Here is a tiny trained network, its code and every weight. The questions are about switching its units off for an input and a target symbol, where a switched-off unit gives its printed mean instead of its output.

import numpy as np


def w(rows, s, z=0):
    codes = np.array(rows[::2]) - 128.0
    scale = np.full(codes.shape[1], s)
    scale[-1] = z or s
    return codes * scale


def f(y):
    return y / 2 * (1 + np.tanh(0.7978845608 * (y + 0.044715 * y**3)))


def softmax(a):
    e = np.exp(a - a.max(-1, keepdims=True))
    return e / e.sum(-1, keepdims=True)


def log_softmax(a):
    a = a - a.max(-1, keepdims=True)
    return a - np.log(np.exp(a).sum(-1, keepdims=True))


def net(x, mask):
    ids = ['γδεζημξπστφψω'.index(c) for c in x.split()]
    T = len(ids)
    res = E[ids] + P[:T]
    u = 0
    for l in range(3):
        q, k, v = (res @ M[l].T for M in (Q, K, V))
        z = softmax(np.where(np.tri(T) > 0, q @ k.T / 2**0.5, -1e9)) @ v
        res = res + np.where(mask[u], z, O[l][:, -1]) @ O[l][:, :-1]
        u += 1
        y = f(res @ A[l][:, :-1].T + A[l][:, -1])
        res = res + np.where(mask[u : u + 4], y, B[l][:, -1]) @ B[l][:, :-1]
        u += 4
    return log_softmax(res[-1] @ U[:, :-1].T + U[:, -1])


Q, K, V, O, A, B = {}, {}, {}, {}, {}, {}
E = w([
[57,8,146,114],'γ',
[126,142,165,188],'δ',
[169,195,245,229],'ε',
[106,33,218,118],'ζ',
[165,51,127,169],'η',
[139,108,154,163],'μ',
[77,151,154,120],'ξ',
[24,107,142,211],'π',
[211,181,150,126],'σ',
[93,52,117,65],'τ',
[101,83,146,127],'φ',
[171,129,137,146],'ψ',
[88,120,105,6],'ω',
],0.015)
P = w([
[164,164,29,184],'0',
[59,182,145,77],'1',
[191,77,86,160],'2',
[68,175,152,75],'3',
[215,65,139,138],'4',
[56,165,157,71],'5',
[226,51,177,116],'6',
[64,173,143,65],'7',
[241,44,203,101],'8',
[71,186,170,54],'9',
[255,48,220,91],'10',
[78,187,156,58],'11',
[251,42,219,100],'12',
[62,195,158,62],'13',
],0.0076)
Q[0] = w([
[94,104,255,246],'L0H1',
[240,185,114,250],'L0H1',
],0.0089)
K[0] = w([
[104,216,231,154],'L0H1',
[255,222,119,107],'L0H1',
],0.0084)
V[0] = w([
[146,82,185,151],'L0H1',
[217,69,255,137],'L0H1',
],0.007)
O[0] = w([
[191,161,224,20,232],'L0H1',
[182,255,145,134,9],'L0H1',
],0.0037,0.0013)
A[0] = w([
[176,158,99,246,48],'L0N1',
[165,255,106,60,3],'L0N2',
[50,160,217,73,50],'L0N3',
[248,104,164,255,106],'L0N4',
],0.0095,0.0056)
B[0] = w([
[40,138,169,25,135],'L0N1',
[128,33,70,87,146],'L0N2',
[73,209,57,133,252],'L0N3',
[1,157,188,129,230],'L0N4',
],0.0082,0.0037)
Q[1] = w([
[74,2,202,215],'L1H1',
[73,187,65,237],'L1H1',
],0.0051)
K[1] = w([
[111,101,53,13],'L1H1',
[119,40,254,120],'L1H1',
],0.0075)
V[1] = w([
[76,156,115,254],'L1H1',
[184,181,85,141],'L1H1',
],0.0062)
O[1] = w([
[179,253,135,177,196],'L1H1',
[31,145,90,139,2],'L1H1',
],0.0076,0.0041)
A[1] = w([
[185,14,77,167,149],'L1N1',
[95,130,138,92,174],'L1N2',
[20,143,170,218,3],'L1N3',
[116,115,145,254,100],'L1N4',
],0.0095,0.0062)
B[1] = w([
[205,131,185,95,155],'L1N1',
[110,164,144,213,199],'L1N2',
[162,146,138,53,253],'L1N3',
[210,246,91,132,203],'L1N4',
],0.011,0.0063)
Q[2] = w([
[160,131,176,191],'L2H1',
[96,97,3,93],'L2H1',
],0.006)
K[2] = w([
[193,67,129,46],'L2H1',
[198,155,141,254],'L2H1',
],0.0095)
V[2] = w([
[177,242,207,217],'L2H1',
[137,146,27,2],'L2H1',
],0.0071)
O[2] = w([
[60,111,115,95,254],'L2H1',
[80,101,29,2,137],'L2H1',
],0.0071,0.0085)
A[2] = w([
[57,167,64,140,137],'L2N1',
[170,145,128,254,181],'L2N2',
[216,10,136,151,2],'L2N3',
[165,150,226,163,19],'L2N4',
],0.0099,0.01)
B[2] = w([
[173,103,123,211,254],'L2N1',
[162,32,109,249,164],'L2N2',
[145,141,83,218,149],'L2N3',
[143,90,78,230,159],'L2N4',
],0.011,0.0066)
U = w([
[182,118,140,162,114],'γ',
[149,191,161,106,2],'δ',
[62,134,146,167,94],'ε',
[138,69,159,140,89],'ζ',
[36,60,105,136,104],'η',
[88,87,138,129,79],'μ',
[74,81,18,151,146],'ξ',
[176,187,48,135,124],'π',
[58,79,103,128,83],'σ',
[194,93,138,101,159],'τ',
[145,84,141,129,151],'φ',
[78,88,119,137,71],'ψ',
[148,85,150,4,255],'ω',
],0.012,0.0097)

Each question gives the input, a string of symbols that net reads in full, and the target symbol t.
The units are the heads (2 rows each of Q, K, V and O) and the neurons (one row each of A and B). Each row of codes is followed by its name. A weight is (code - 128) times the scale printed after its matrix; where a second scale follows, it is the last column's (O, A, B and U).
mask holds one flag per unit, layer by layer, with each layer's heads first. A switched-off unit (its flag False) gives its mean, the last column of its rows in O or B, instead of its output. The means were averaged over made-up inputs and are rounded, as every weight is.
A unit's drop is (log p(t) with every unit on - log p(t) with that unit switched off) / (log p(t) with every unit on - log p(t) with every unit switched off).
The circuit of an input: a set's keep is (log p(t) with only the set's units on - log p(t) with every unit switched off) / (log p(t) with every unit on - log p(t) with every unit switched off). Starting from the 12 units with the biggest drops (on a tie, the unit counted first), units are removed one at a time, each time the one whose removal leaves the highest keep (on an exact tie, the one counted first), for as long as the keep stays at least 0.8.
units of the circuit, in order: the units of the circuit, biggest drop first
unit that matters most: the unit with the biggest drop
k most important neurons: the k neurons with the biggest drops, biggest first
top k neurons in layer l: the k neurons of layer l with the biggest drops, biggest first
input π π τ, target τ: 2 most important neurons	(L1N1, L0N3)
input φ π δ π η ω ω ω π ω ε δ ω γ, target η: units of the circuit, in order	(L1N4, L1H1)
input π π δ, target δ: most important neuron	(L1N3)
input ε ω π ξ τ ξ π π π ω ε ξ δ, target ε: 4 most important neurons	(L0N4, L2N4, L1N3, L0N1)
input σ ω μ ε, target δ: units of the circuit, in order	(L0N4, L1N3)
input π μ π π, target π: top 2 neurons in layer 1	(L1N4, L1N3)
input ξ σ ψ ψ γ δ π, target γ: 3 most important neurons	(L1N4, L0N3, L2N2)
input μ σ ψ π γ η, target γ: 3 most important neurons	(L1N3, L0N3, L1N1)
input π δ π γ δ δ π π π, target γ: 3 most important neurons	(L1N4, L2N2, L0N3)
input ω δ π π π ω ψ π ω ξ σ δ η, target ω: units of the circuit, in order	(L2N1, L2H1)
input δ π ζ μ ξ π γ ξ ω ω π ω π ω, target π: 4 most important neurons	(L0N3, L0N1, L2N1, L1N2)
input π δ π π σ π τ ξ ε ξ ψ ξ δ, target ε: 2 most important neurons	(L0N4, L0N1)
input γ φ ε δ, target γ: 4 most important neurons	(L1N2, L2N2, L1N3, L0N3)
input π ζ ε π σ, target ε: most important neuron	(L0N4)
input γ ω π π ξ δ σ π π μ δ, target ω: units of the circuit, in order	(L2H1, L2N1)
input π π σ φ ω σ π ω ω ω ξ π ε, target ε: 4 most important neurons	(L0N4, L0N1, L1N2, L2N4)
input ω π π ω π ω, target π: units of the circuit, in order	(L1H1, L0N3)
input ε ω ω ω ξ π π π δ, target ω: top 2 neurons in layer 0	(L0N4, L0N1)
input ω ξ γ π ξ μ π μ π π, target π: 2 most important neurons	(L1N3, L1N4)
input δ δ δ π ω σ ω τ τ ω ψ, target ω: 4 most important neurons	(L0N4, L2N1, L2N3, L2N2)
input ψ ε γ π ω π μ, target ω: 2 most important neurons	(L0N4, L2N1)
input π γ γ σ μ η ω ω π, target ω: unit that matters most	L1H1
input ξ ξ τ φ φ π ω π σ δ γ, target γ: top 3 neurons in layer 1	(L1N1, L1N3, L1N4)
input π ζ π δ, target γ: top 2 neurons in layer 0	(L0N3, L0N2)
input ω π ξ ω ξ π γ, target γ: top 2 neurons in layer 0	(L0N3, L0N4)
input π π π π ω ω δ δ ω ω ω ω, target ξ: top 2 neurons in layer 0	(L0N3, L0N2)
input ω ω π π τ π π ω π δ ω ξ ψ, target ω: unit that matters most	L0N4
input ω ξ ω φ π σ π ξ η ω ξ, target ω: top 2 neurons in layer 2	(L2N1, L2N4)
